Here is a tiny trained network, its code and every weight. The questions are about switching its units off for an input and a class, where a switched-off unit gives its printed mean instead of its output.

import numpy as np


def w(rows, s, z=0):
    codes = np.array(rows[::2]) - 128.0
    scale = np.full(codes.shape[1], s)
    scale[-1] = z or s
    return codes * scale


def f(y):
    return y / 2 * (1 + np.tanh(0.7978845608 * (y + 0.044715 * y**3)))


def log_softmax(a):
    a = a - a.max(-1, keepdims=True)
    return a - np.log(np.exp(a).sum(-1, keepdims=True))


def net(x, mask):
    res = np.array(x, float).reshape(1, 5) / 4 @ E
    y = f(res @ A[0][:, :-1].T + A[0][:, -1])
    res = res + np.where(mask, y, B[0][:, -1]) @ B[0][:, :-1]
    return log_softmax(res[-1] @ U[:, :-1].T + U[:, -1])


A, B = {}, {}
E = w([
[172,210,92,84,1,74,126,209,13,220,54,26],'x0',
[128,181,95,183,56,120,147,133,218,193,136,31],'x1',
[156,141,190,112,123,51,101,64,90,147,247,21],'x2',
[250,56,230,79,159,129,160,96,198,63,84,95],'x3',
[165,167,108,161,109,157,103,118,86,125,125,113],'x4',
],0.0082)
A[0] = w([
[1,138,77,148,127,127,116,136,67,136,218,145,3],'n0',
[172,80,184,109,116,163,159,133,129,81,149,100,55],'n1',
[121,128,183,116,131,95,112,97,90,127,229,70,10],'n2',
[101,81,169,95,158,106,123,128,17,93,141,168,42],'n3',
[104,117,146,208,156,181,127,90,178,99,193,144,29],'n4',
[120,116,121,195,99,133,162,129,206,161,147,74,60],'n5',
],0.0097,0.0045)
B[0] = w([
[237,176,183,166,132,102,90,81,164,121,33,129,254],'n0',
[227,171,150,142,119,110,129,78,167,133,106,134,204],'n1',
[64,88,95,161,101,219,191,189,165,27,70,108,238],'n2',
[129,184,43,37,89,169,104,100,131,147,198,92,210],'n3',
[115,66,157,88,63,123,175,129,60,228,142,112,254],'n4',
[161,214,92,8,122,166,96,54,116,75,207,194,215],'n5',
],0.011,0.0087)
U = w([
[207,155,160,157,146,122,109,71,189,98,62,115,60],'0',
[119,187,35,79,135,171,101,98,142,98,202,147,59],'1',
[76,107,62,162,112,254,198,165,180,76,42,153,141],'2',
[126,106,145,122,40,117,189,149,65,198,121,76,125],'3',
[152,133,100,160,105,162,133,122,139,99,133,122,254],'4',
[81,117,88,188,181,100,104,153,119,111,187,131,122],'5',
],0.0089,0.0082)

Each question gives the input, the list of numbers given to net, and the class t.
The units are the neurons (one row each of A and B). Each row of codes is followed by its name. A weight is (code - 128) times the scale printed after its matrix; where a second scale follows, it is the last column's (A, B and U).
mask holds one flag per neuron, in row order. A switched-off neuron (its flag False) gives its mean, the last column of its row in B, instead of its output. The means were averaged over made-up inputs and are rounded, as every weight is.
A unit's drop is (log p(t) with every unit on - log p(t) with that unit switched off) / (log p(t) with every unit on - log p(t) with every unit switched off).
The circuit of an input: a set's keep is (log p(t) with only the set's units on - log p(t) with every unit switched off) / (log p(t) with every unit on - log p(t) with every unit switched off). Starting from all 6 units, units are removed one at a time, each time the one whose removal leaves the highest keep (on an exact tie, the one counted first), for as long as the keep stays at least 0.8.
units of the circuit, in order: the units of the circuit, biggest drop first
unit that matters most: the unit with the biggest drop
top k neurons: the k neurons with the biggest drops, biggest first
drop when u is switched off: that unit's drop, to one decimal
input [-3,5,7,-6,0], class 2: top 2 neurons -> [n2 n1]
input [-4,-7,7,4,6], class 1: top neuron -> [n3]
input [8,6,-7,-8,4], class 0: units of the circuit, in order -> [n0 n4]
input [-3,-3,4,0,-4], class 2: top 2 neurons -> [n2 n5]
input [7,-8,-4,0,6], class 1: top 2 neurons -> [n3 n4]
input [-7,3,3,-5,7], class 3: top 2 neurons -> [n4 n1]
input [-8,-7,2,-7,8], class 3: top 3 neurons -> [n4 n5 n3]
input [-1,6,-4,-1,-4], class 1: top 2 neurons -> [n5 n2]
input [6,-3,-6,-6,-4], class 0: top 3 neurons -> [n0 n2 n4]
input [1,6,5,1,-5], class 1: top 2 neurons -> [n5 n0]
input [-4,5,-7,-1,8], class 4: top 2 neurons -> [n2 n3]
input [2,-6,3,3,-5], class 1: top 3 neurons -> [n3 n0 n4]
input [-1,3,-4,-5,-4], class 0: units of the circuit, in order -> [n0 n2]
input [7,-7,1,0,-4], class 1: unit that matters most -> n3
input [-6,8,-1,7,-8], class 1: drop when n5 is switched off -> 1.3
input [5,3,6,-6,-5], class 0: drop when n0 is switched off -> 0.8
input [-2,-2,8,-7,2], class 2: drop when n1 is switched off -> 0.2
